Below are the code and all the weights of a small trained network. Each question names an input and a class and asks about switching units off, where a switched-off unit gives its printed mean instead of its output.

import numpy as np


def w(rows, s, z=0):
    codes = np.array(rows[::2]) - 128.0
    scale = np.full(codes.shape[1], s)
    scale[-1] = z or s
    return codes * scale


def f(y):
    return np.maximum(y, 0)


def log_softmax(a):
    a = a - a.max(-1, keepdims=True)
    return a - np.log(np.exp(a).sum(-1, keepdims=True))


def net(x, mask):
    res = np.array(x, float).reshape(1, 8) / 4 @ E
    y = f(res @ A[0][:, :-1].T + A[0][:, -1])
    res = res + np.where(mask, y, B[0][:, -1]) @ B[0][:, :-1]
    return log_softmax(res[-1] @ U[:, :-1].T + U[:, -1])


A, B = {}, {}
E = w([
[71,53,232,140,156,249,73],'x0',
[132,120,116,121,114,139,114],'x1',
[76,150,190,10,153,20,59],'x2',
[192,198,125,66,244,228,104],'x3',
[145,127,147,130,128,119,130],'x4',
[111,129,106,124,130,134,125],'x5',
[106,119,88,116,126,144,117],'x6',
[125,125,121,125,122,134,119],'x7',
],0.011)
A[0] = w([
[124,139,80,212,53,83,193,255],'neuron 0',
[249,173,91,93,183,178,124,253],'neuron 1',
[59,40,182,181,101,121,139,219],'neuron 2',
[135,180,121,54,100,71,113,116],'neuron 3',
[85,117,157,53,65,67,122,158],'neuron 4',
[98,167,172,1,219,124,61,100],'neuron 5',
],0.012,0.0041)
B[0] = w([
[220,49,108,50,88,141,115,250],'neuron 0',
[75,141,94,103,254,148,186,219],'neuron 1',
[107,127,122,175,38,186,95,215],'neuron 2',
[114,241,100,122,131,58,92,193],'neuron 3',
[99,189,174,162,59,38,30,205],'neuron 4',
[166,69,144,100,163,101,25,230],'neuron 5',
],0.011,0.02)
U = w([
[209,47,119,80,139,109,91,239],'0',
[145,106,112,225,83,208,139,153],'1',
[135,204,99,150,75,81,119,146],'2',
[20,116,197,161,99,109,98,44],'3',
[131,140,50,107,187,133,222,87],'4',
[89,125,143,200,197,248,144,165],'5',
[120,184,88,110,181,84,109,2],'6',
],0.011,0.0039)

Each question gives the input, the list of numbers given to net, and the class t.
The units are the neurons (one row each of A and B). Each row of codes is followed by its name. A weight is (code - 128) times the scale printed after its matrix; where a second scale follows, it is the last column's (A, B and U).
mask holds one flag per neuron, in row order. A switched-off neuron (its flag False) gives its mean, the last column of its row in B, instead of its output. The means were averaged over made-up inputs and are rounded, as every weight is.
A unit's drop is (log p(t) with every unit on - log p(t) with that unit switched off) / (log p(t) with every unit on - log p(t) with every unit switched off).
The circuit of an input: a set's keep is (log p(t) with only the set's units on - log p(t) with every unit switched off) / (log p(t) with every unit on - log p(t) with every unit switched off). Starting from all 6 units, units are removed one at a time, each time the one whose removal leaves the highest keep (on an exact tie, the one counted first), for as long as the keep stays at least 0.8.
units of the circuit, in order: the units of the circuit, biggest drop first
unit that matters most: the unit with the biggest drop
top k neurons: the k neurons with the biggest drops, biggest first
drop of u: that unit's drop, to one decimal
input [-8,1,-7,3,0,5,5,-7], class 4: units of the circuit, in order => neuron 1
input [-5,-2,1,1,8,-7,6,0], class 6: top 2 neurons => neuron 2; neuron 3
input [4,1,-3,0,-1,-1,-4,1], class 1: top 2 neurons => neuron 1; neuron 2
input [-6,6,-5,2,6,8,3,-4], class 4: top 2 neurons => neuron 1; neuron 5
input [-2,-8,5,1,0,6,-2,-1], class 6: top 3 neurons => neuron 0; neuron 2; neuron 5
input [8,4,-1,7,-7,-7,-4,-8], class 5: top 2 neurons => neuron 0; neuron 1
input [-2,4,7,1,1,-8,2,7], class 6: top 4 neurons => neuron 5; neuron 3; neuron 0; neuron 2
input [1,4,6,0,-5,8,-6,8], class 3: top 2 neurons => neuron 0; neuron 4
input [8,-3,0,2,-6,4,8,-8], class 5: top 2 neurons => neuron 0; neuron 4
input [-2,3,0,7,-1,-6,-8,-1], class 4: top 2 neurons => neuron 1; neuron 4
input [2,4,-4,-6,3,-8,-7,0], class 1: top 2 neurons => neuron 2; neuron 5
input [-7,5,1,-2,-4,-3,7,-3], class 2: top 4 neurons => neuron 3; neuron 5; neuron 4; neuron 1
input [0,-1,1,-8,0,-7,-8,-8], class 2: top 2 neurons => neuron 4; neuron 5
input [0,2,-1,4,2,4,6,5], class 4: unit that matters most => neuron 2
input [0,2,-1,7,6,2,7,0], class 4: top 2 neurons => neuron 1; neuron 2
input [8,0,0,4,3,0,0,-5], class 5: top 2 neurons => neuron 0; neuron 4
input [0,8,4,-3,4,6,6,-4], class 2: top 2 neurons => neuron 3; neuron 1
input [6,-4,3,-2,-2,-5,-4,3], class 3: drop of neuron 0 => 0.3
input [4,-3,6,-2,-3,0,2,4], class 3: drop of neuron 5 => 0.0
input [-1,3,7,-7,0,5,8,-3], class 2: units of the circuit, in order => neuron 3
input [6,-2,4,-1,1,-5,-6,0], class 3: drop of neuron 0 => 1.4
input [-8,2,-7,-3,1,-4,0,-7], class 0: drop of neuron 0 => 2.4
